Below are the code and all the weights of a small trained network. Each question names an input and a class and asks about switching units off, where a switched-off unit gives its printed mean instead of its output.

import numpy as np


def w(rows, s, z=0):
    codes = np.array(rows[::2]) - 128.0
    scale = np.full(codes.shape[1], s)
    scale[-1] = z or s
    return codes * scale


def f(y):
    return np.maximum(y, 0)


def log_softmax(a):
    a = a - a.max(-1, keepdims=True)
    return a - np.log(np.exp(a).sum(-1, keepdims=True))


def net(x, mask):
    res = np.array(x, float).reshape(1, 8) / 4 @ E
    y = f(res @ A[0][:, :-1].T + A[0][:, -1])
    res = res + np.where(mask, y, B[0][:, -1]) @ B[0][:, :-1]
    return log_softmax(res[-1] @ U[:, :-1].T + U[:, -1])


A, B = {}, {}
E = w([
[135,124,136,117,122,114,125,136,122,138,140,126],'x0',
[92,129,178,188,228,83,45,140,193,84,194,134],'x1',
[60,129,201,76,46,113,141,38,211,143,160,148],'x2',
[151,161,193,61,213,118,163,80,75,82,97,189],'x3',
[104,143,188,231,150,139,233,174,136,217,136,210],'x4',
[135,71,190,91,104,218,117,223,157,77,130,165],'x5',
[168,199,171,133,86,31,140,195,220,92,2,107],'x6',
[132,79,107,61,229,152,121,121,220,237,73,105],'x7',
],0.0061)
A[0] = w([
[103,122,149,202,134,145,213,136,139,177,115,190,35],'n0',
[89,207,136,197,35,108,111,145,38,39,182,153,52],'n1',
[157,157,147,129,110,89,139,166,174,102,53,111,9],'n2',
[82,43,116,122,140,170,122,102,54,138,224,159,65],'n3',
[156,113,88,37,115,116,34,85,122,68,111,54,52],'n4',
[151,62,179,80,83,253,125,247,187,40,120,178,56],'n5',
[98,71,77,121,155,202,141,84,76,152,235,117,60],'n6',
[100,119,188,145,227,70,43,145,210,105,182,123,95],'n7',
[141,197,52,178,164,13,156,29,74,196,135,96,95],'n8',
[110,99,113,156,57,120,98,133,157,173,161,100,89],'n9',
[127,168,149,187,51,101,144,133,52,22,184,130,38],'n10',
[120,88,113,71,212,154,104,127,197,233,74,92,27],'n11',
[136,127,102,74,116,130,67,106,123,86,118,82,51],'n12',
[98,111,109,139,150,179,139,95,109,125,176,121,44],'n13',
[114,122,149,184,208,96,62,151,164,90,175,112,51],'n14',
[205,129,58,183,208,137,115,230,46,107,92,111,15],'n15',
[105,95,105,87,180,129,130,133,166,172,107,119,40],'n16',
[78,87,90,186,45,127,102,152,198,197,164,81,104],'n17',
[92,122,105,125,146,193,120,96,81,147,195,142,24],'n18',
[128,171,146,164,66,121,134,142,72,61,177,149,15],'n19',
[182,120,116,68,52,133,171,138,81,185,104,146,38],'n20',
[93,82,67,200,34,154,104,176,193,143,161,46,63],'n21',
[104,132,154,194,145,141,202,165,137,205,122,203,46],'n22',
[115,141,148,168,138,126,190,162,123,174,137,164,30],'n23',
[121,140,181,196,145,150,221,146,135,196,118,178,28],'n24',
[177,163,206,45,226,123,188,83,63,56,92,215,72],'n25',
[75,148,176,103,90,129,133,50,208,118,163,138,61],'n26',
[153,142,91,80,72,164,132,114,83,147,84,116,78],'n27',
[132,94,100,67,119,137,70,132,122,69,152,110,61],'n28',
[99,74,117,112,160,174,119,72,74,143,200,133,44],'n29',
[95,101,169,92,77,135,149,60,161,156,197,156,107],'n30',
[116,121,84,83,124,130,78,106,138,76,113,92,56],'n31',
[150,113,115,55,126,141,76,67,120,56,103,77,63],'n32',
[103,217,59,171,144,29,135,20,142,158,121,67,86],'n33',
[148,121,99,56,109,120,54,104,120,80,125,75,54],'n34',
[60,101,188,89,45,115,143,59,188,156,157,146,60],'n35',
[153,196,165,136,82,47,141,176,197,74,28,95,19],'n36',
[113,112,103,75,210,151,111,131,185,230,90,119,48],'n37',
[162,109,84,64,39,177,224,120,87,153,37,104,24],'n38',
[54,152,199,60,34,85,138,54,209,143,147,147,87],'n39',
[85,136,161,182,206,81,17,136,187,78,189,146,40],'n40',
[114,132,178,185,169,95,74,132,137,76,174,141,76],'n41',
[101,96,110,134,142,206,123,72,76,140,210,140,55],'n42',
[131,142,197,170,150,141,192,149,122,198,137,162,57],'n43',
[148,122,94,53,110,111,29,100,128,89,108,77,61],'n44',
[145,176,150,123,111,49,144,189,188,95,57,116,20],'n45',
[160,112,53,215,86,130,85,210,132,169,141,74,119],'n46',
],0.0067,0.011)
B[0] = w([
[69,169,135,190,100,50,151,167,157,114,223,123,165],'n0',
[198,10,111,88,141,106,208,58,236,70,121,107,213],'n1',
[158,161,155,147,130,116,64,122,158,194,46,166,150],'n2',
[165,176,134,153,102,93,65,152,186,181,41,128,216],'n3',
[75,144,148,225,126,63,171,164,159,136,220,139,221],'n4',
[73,31,240,144,110,213,68,178,88,156,118,104,232],'n5',
[172,197,142,161,92,80,74,141,184,190,42,143,221],'n6',
[127,159,67,93,14,180,199,91,66,177,123,124,254],'n7',
[87,39,227,109,103,227,80,198,110,112,118,123,239],'n8',
[111,146,129,90,172,118,120,98,97,99,125,159,165],'n9',
[189,25,108,100,151,116,189,58,238,116,127,110,191],'n10',
[218,1,114,107,128,116,200,50,234,49,126,113,189],'n11',
[88,137,156,192,135,91,158,151,144,141,171,142,163],'n12',
[152,160,142,121,131,118,94,134,146,152,72,144,140],'n13',
[123,141,75,140,75,169,210,91,72,202,109,109,180],'n14',
[200,139,27,194,244,157,115,201,42,75,97,27,186],'n15',
[164,92,133,135,125,109,147,107,187,109,121,129,142],'n16',
[89,169,161,43,179,101,114,69,96,68,117,187,210],'n17',
[153,161,149,139,128,98,71,129,165,167,59,141,151],'n18',
[191,43,129,144,115,113,162,86,239,135,105,104,151],'n19',
[97,163,74,112,46,178,189,89,94,188,120,106,151],'n20',
[67,170,174,50,202,91,123,43,102,101,112,189,196],'n21',
[83,152,138,194,119,56,154,154,157,99,225,108,183],'n22',
[102,135,149,171,113,85,125,146,143,133,171,128,141],'n23',
[64,154,118,207,123,62,138,148,160,115,227,133,172],'n24',
[41,178,146,21,203,102,91,44,95,73,125,175,255],'n25',
[177,132,64,160,186,158,122,174,57,115,117,87,185],'n26',
[106,149,105,161,95,142,189,112,104,161,154,133,168],'n27',
[74,140,177,188,132,106,139,156,128,148,177,140,171],'n28',
[145,175,147,149,112,83,75,137,160,148,63,154,183],'n29',
[172,139,85,133,174,137,99,166,89,92,106,102,221],'n30',
[93,134,144,186,125,99,147,162,154,117,173,152,160],'n31',
[78,142,144,178,137,69,154,144,154,124,197,154,198],'n32',
[86,46,228,124,103,220,75,196,103,142,117,138,223],'n33',
[83,141,147,200,123,88,155,152,147,133,185,128,185],'n34',
[185,134,60,163,206,149,139,183,64,88,102,73,198],'n35',
[180,184,130,161,130,81,26,138,197,227,33,167,208],'n36',
[211,34,116,105,108,118,188,74,196,45,119,120,189],'n37',
[103,165,68,133,44,193,220,55,47,224,108,115,181],'n38',
[188,131,56,157,222,164,110,191,63,79,117,63,244],'n39',
[95,165,86,126,43,194,215,89,46,222,94,115,207],'n40',
[118,128,90,97,63,171,189,92,97,170,113,123,185],'n41',
[154,174,149,159,119,80,76,138,188,189,30,127,193],'n42',
[101,147,123,172,120,84,125,139,140,93,189,109,174],'n43',
[92,153,141,214,124,75,168,168,153,119,201,146,202],'n44',
[166,172,146,155,106,92,46,114,171,201,43,160,177],'n45',
[96,173,135,46,204,115,113,70,89,62,141,159,224],'n46',
],0.0066,0.0052)
U = w([
[173,187,141,162,104,74,46,126,188,190,39,142,100],'0',
[65,148,140,203,115,56,168,159,157,120,254,125,110],'1',
[204,7,112,94,130,117,191,52,218,85,132,109,111],'2',
[97,169,73,107,31,184,206,80,45,193,119,114,105],'3',
[137,135,126,95,130,132,101,142,116,119,147,130,254],'4',
[187,138,58,161,240,148,110,186,46,87,115,74,106],'5',
[49,178,181,29,206,93,97,42,92,81,128,176,104],'6',
[78,26,250,126,90,213,66,195,106,138,127,117,111],'7',
],0.008,0.021)

Each question gives the input, the list of numbers given to net, and the class t.
The units are the neurons (one row each of A and B). Each row of codes is followed by its name. A weight is (code - 128) times the scale printed after its matrix; where a second scale follows, it is the last column's (A, B and U).
mask holds one flag per neuron, in row order. A switched-off neuron (its flag False) gives its mean, the last column of its row in B, instead of its output. The means were averaged over made-up inputs and are rounded, as every weight is.
A unit's drop is (log p(t) with every unit on - log p(t) with that unit switched off) / (log p(t) with every unit on - log p(t) with every unit switched off).
The circuit of an input: a set's keep is (log p(t) with only the set's units on - log p(t) with every unit switched off) / (log p(t) with every unit on - log p(t) with every unit switched off). Starting from the 12 units with the biggest drops (on a tie, the unit counted first), units are removed one at a time, each time the one whose removal leaves the highest keep (on an exact tie, the one counted first), for as long as the keep stays at least 0.8.
units of the circuit, in order: the units of the circuit, biggest drop first
most important unit: the unit with the biggest drop
k most important neurons: the k neurons with the biggest drops, biggest first
drop of u: that unit's drop, to one decimal
input [0,8,5,7,8,2,7,2], class 1: 2 most important neurons => [n24 n22]
input [2,4,-4,0,-4,6,-6,-6], class 0: most important unit => n3
input [7,-4,-6,3,4,-8,4,2], class 7: 2 most important neurons => [n8 n33]
input [-4,6,-4,3,-3,0,-2,4], class 3: units of the circuit, in order => [n7 n40 n14]
input [-5,-5,8,-7,-3,-2,7,-6], class 5: 2 most important neurons => [n39 n35]
input [-5,6,-6,-8,3,-1,-4,-4], class 6: units of the circuit, in order => [n46 n21]
input [4,8,-1,-8,0,-3,4,1], class 3: units of the circuit, in order => [n7 n40]
input [-5,7,-2,3,7,-7,2,6], class 1: 3 most important neurons => [n22 n24 n0]
input [1,0,-4,-8,7,-6,-1,4], class 6: units of the circuit, in order => [n46 n17]
input [2,7,-5,4,7,7,-5,6], class 1: units of the circuit, in order => [n22 n24]
input [-2,-4,-6,-2,6,-4,-5,-7], class 2: units of the circuit, in order => [n1 n10]
input [-1,-6,8,6,-7,6,8,-3], class 0: 2 most important neurons => [n36 n45]
input [-3,-3,-8,5,7,-7,4,-8], class 2: 3 most important neurons => [n1 n10 n19]
input [-4,6,-7,-4,7,6,-1,2], class 1: units of the circuit, in order => [n22]
input [2,-8,3,-8,0,-1,7,8], class 2: 2 most important neurons => [n11 n37]
input [-6,2,-2,0,-6,7,-7,2], class 0: units of the circuit, in order => [n6 n3 n42]
input [0,-7,8,-2,1,5,-3,-3], class 5: 3 most important neurons => [n39 n35 n30]
input [-8,8,0,6,-2,-4,-6,8], class 2: 2 most important neurons => [n11 n37]
input [4,2,7,7,0,7,-1,5], class 5: 2 most important neurons => [n39 n35]
input [-1,-5,-8,5,2,0,8,-7], class 0: most important unit => n36
input [-3,2,0,-6,-1,-8,-3,7], class 7: 4 most important neurons => [n33 n8 n1 n10]
input [-1,4,8,1,1,3,7,-1], class 5: units of the circuit, in order => [n39 n35]
input [-1,6,-7,7,5,-1,0,-8], class 2: 2 most important neurons => [n1 n10]
input [4,-6,-7,5,7,-6,-6,5], class 1: 4 most important neurons => [n22 n24 n0 n43]
input [-7,8,-8,4,-4,4,-1,-6], class 3: drop of n14 => 0.2
input [3,-1,3,4,8,7,-1,7], class 1: drop of n22 => 0.1
